Here is a tiny trained network, its code and every weight. The questions are about switching its units off for an input and a class, where a switched-off unit gives its printed mean instead of its output.

import numpy as np


def w(rows, s, z=0):
    codes = np.array(rows[::2]) - 128.0
    scale = np.full(codes.shape[1], s)
    scale[-1] = z or s
    return codes * scale


def f(y):
    return np.maximum(y, 0)


def log_softmax(a):
    a = a - a.max(-1, keepdims=True)
    return a - np.log(np.exp(a).sum(-1, keepdims=True))


def net(x, mask):
    res = np.array(x, float).reshape(1, 5) / 4 @ E
    y = f(res @ A[0][:, :-1].T + A[0][:, -1])
    res = res + np.where(mask, y, B[0][:, -1]) @ B[0][:, :-1]
    return log_softmax(res[-1] @ U[:, :-1].T + U[:, -1])


A, B = {}, {}
E = w([
[248,253,215],'x0',
[109,194,85],'x1',
[166,99,21],'x2',
[40,211,179],'x3',
[48,201,109],'x4',
],0.0067)
A[0] = w([
[146,138,192,168],'neuron 0',
[96,214,122,109],'neuron 1',
[206,75,170,8],'neuron 2',
[120,2,122,251],'neuron 3',
[169,206,128,82],'neuron 4',
[79,147,211,152],'neuron 5',
],0.014,0.0034)
B[0] = w([
[83,159,21,194],'neuron 0',
[138,116,241,210],'neuron 1',
[227,156,171,182],'neuron 2',
[124,10,172,254],'neuron 3',
[168,138,221,206],'neuron 4',
[108,236,70,213],'neuron 5',
],0.012,0.0097)
U = w([
[128,109,91,29],'0',
[79,177,174,121],'1',
[115,169,57,84],'2',
[69,8,151,132],'3',
[89,95,129,246],'4',
[213,146,180,150],'5',
],0.014,0.013)

Each question gives the input, the list of numbers given to net, and the class t.
The units are the neurons (one row each of A and B). Each row of codes is followed by its name. A weight is (code - 128) times the scale printed after its matrix; where a second scale follows, it is the last column's (A, B and U).
mask holds one flag per neuron, in row order. A switched-off neuron (its flag False) gives its mean, the last column of its row in B, instead of its output. The means were averaged over made-up inputs and are rounded, as every weight is.
A unit's drop is (log p(t) with every unit on - log p(t) with that unit switched off) / (log p(t) with every unit on - log p(t) with every unit switched off).
The circuit of an input: a set's keep is (log p(t) with only the set's units on - log p(t) with every unit switched off) / (log p(t) with every unit on - log p(t) with every unit switched off). Starting from all 6 units, units are removed one at a time, each time the one whose removal leaves the highest keep (on an exact tie, the one counted first), for as long as the keep stays at least 0.8.
units of the circuit, in order: the units of the circuit, biggest drop first
most important unit: the unit with the biggest drop
top k neurons: the k neurons with the biggest drops, biggest first
drop when u is switched off: that unit's drop, to one decimal
input [-3,-1,-3,7,-3], class 2: most important unit	neuron 5
input [0,-5,1,-6,6], class 3: units of the circuit, in order	neuron 5; neuron 3
input [-6,7,3,-3,8], class 3: top 3 neurons	neuron 5; neuron 0; neuron 2
input [0,5,7,-6,-5], class 3: top 3 neurons	neuron 3; neuron 5; neuron 4
input [1,-3,3,-5,0], class 3: top 4 neurons	neuron 3; neuron 5; neuron 4; neuron 1
input [7,3,-3,7,-8], class 1: top 3 neurons	neuron 0; neuron 5; neuron 3
input [2,-7,-6,6,-2], class 2: top 2 neurons	neuron 0; neuron 5
input [8,0,-7,-1,6], class 1: top 2 neurons	neuron 0; neuron 5
input [8,2,-3,4,2], class 1: top 3 neurons	neuron 0; neuron 5; neuron 2
input [-6,-4,-1,8,5], class 1: top 4 neurons	neuron 5; neuron 3; neuron 1; neuron 0
input [6,-7,-5,2,6], class 1: drop when neuron 5 is switched off	0.1
input [-2,3,-7,-8,0], class 3: drop when neuron 3 is switched off	0.2
input [-1,7,2,1,-6], class 3: drop when neuron 1 is switched off	-0.2
input [3,4,-1,8,-5], class 1: drop when neuron 5 is switched off	0.2
